Here is a tiny trained network, its code and every weight. The questions are about switching its units off for an input and a class, where a switched-off unit gives its printed mean instead of its output.

import numpy as np


def w(rows, s, z=0):
    codes = np.array(rows[::2]) - 128.0
    scale = np.full(codes.shape[1], s)
    scale[-1] = z or s
    return codes * scale


def f(y):
    return y / 2 * (1 + np.tanh(0.7978845608 * (y + 0.044715 * y**3)))


def log_softmax(a):
    a = a - a.max(-1, keepdims=True)
    return a - np.log(np.exp(a).sum(-1, keepdims=True))


def net(x, mask):
    res = np.array(x, float).reshape(1, 6) / 4 @ E
    y = f(res @ A[0][:, :-1].T + A[0][:, -1])
    res = res + np.where(mask, y, B[0][:, -1]) @ B[0][:, :-1]
    return log_softmax(res[-1] @ U[:, :-1].T + U[:, -1])


A, B = {}, {}
E = w([
[125,130,132,118,120,130],'x0',
[128,128,129,126,126,131],'x1',
[181,168,201,188,64,71],'x2',
[112,178,130,93,159,1],'x3',
[121,76,62,155,49,73],'x4',
[126,127,124,137,133,127],'x5',
],0.0085)
A[0] = w([
[101,121,32,47,174,151,16],'n0',
[83,234,101,74,176,2,53],'n1',
[106,52,76,115,51,64,3],'n2',
[116,65,69,97,35,79,77],'n3',
[87,56,59,53,199,145,46],'n4',
[104,189,240,108,237,162,59],'n5',
[200,186,191,143,76,102,82],'n6',
[99,174,213,95,183,159,5],'n7',
[120,224,72,81,169,38,30],'n8',
],0.0065,0.0026)
B[0] = w([
[211,54,206,160,122,59,196],'n0',
[181,223,51,156,130,216,254],'n1',
[72,86,185,226,222,136,184],'n2',
[32,97,162,214,226,157,200],'n3',
[255,61,152,97,93,11,221],'n4',
[44,99,119,224,141,58,236],'n5',
[162,96,186,106,83,92,198],'n6',
[71,32,159,208,224,136,169],'n7',
[164,172,76,178,140,219,202],'n8',
],0.0076,0.0042)
U = w([
[2,96,157,187,178,95,32],'0',
[250,93,180,116,81,23,46],'1',
[98,130,102,104,98,126,254],'2',
[162,146,57,144,105,242,80],'3',
[95,127,125,105,99,107,218],'4',
],0.0094,0.0061)

Each question gives the input, the list of numbers given to net, and the class t.
The units are the neurons (one row each of A and B). Each row of codes is followed by its name. A weight is (code - 128) times the scale printed after its matrix; where a second scale follows, it is the last column's (A, B and U).
mask holds one flag per neuron, in row order. A switched-off neuron (its flag False) gives its mean, the last column of its row in B, instead of its output. The means were averaged over made-up inputs and are rounded, as every weight is.
A unit's drop is (log p(t) with every unit on - log p(t) with that unit switched off) / (log p(t) with every unit on - log p(t) with every unit switched off).
The circuit of an input: a set's keep is (log p(t) with only the set's units on - log p(t) with every unit switched off) / (log p(t) with every unit on - log p(t) with every unit switched off). Starting from all 9 units, units are removed one at a time, each time the one whose removal leaves the highest keep (on an exact tie, the one counted first), for as long as the keep stays at least 0.8.
units of the circuit, in order: the units of the circuit, biggest drop first
most important unit: the unit with the biggest drop
k most important neurons: the k neurons with the biggest drops, biggest first
drop of u: that unit's drop, to one decimal
input [3,-1,-6,0,8,-4], class 0: units of the circuit, in order => n3
input [8,6,6,3,-6,5], class 0: 4 most important neurons => n5; n7; n4; n0
input [-6,-4,-8,4,7,1], class 1: 3 most important neurons => n4; n0; n5
input [-3,3,-6,1,-5,-5], class 1: 3 most important neurons => n4; n0; n3
input [-8,-4,-2,4,7,-6], class 0: 2 most important neurons => n3; n2
input [0,-1,-4,-7,-8,1], class 0: 3 most important neurons => n5; n7; n1
input [7,-2,7,8,-2,-5], class 3: 3 most important neurons => n1; n8; n4
input [-8,-4,-8,4,7,7], class 1: 3 most important neurons => n4; n0; n5
input [-3,3,5,-4,-7,3], class 0: 4 most important neurons => n5; n7; n4; n1
input [-1,-2,4,-1,-7,0], class 0: 2 most important neurons => n5; n7
input [4,-3,0,7,5,6], class 3: 3 most important neurons => n1; n8; n5
input [-8,0,-7,7,-2,1], class 1: 3 most important neurons => n4; n0; n3
input [7,-2,6,-2,-7,3], class 0: drop of n5 => 0.6
input [8,4,-5,0,3,4], class 1: drop of n4 => 0.5
input [-2,-4,-8,0,-6,-4], class 1: drop of n2 => 0.0
input [-2,6,3,0,-8,-8], class 0: most important unit => n5
input [-7,4,-7,-1,6,2], class 1: drop of n5 => 0.1
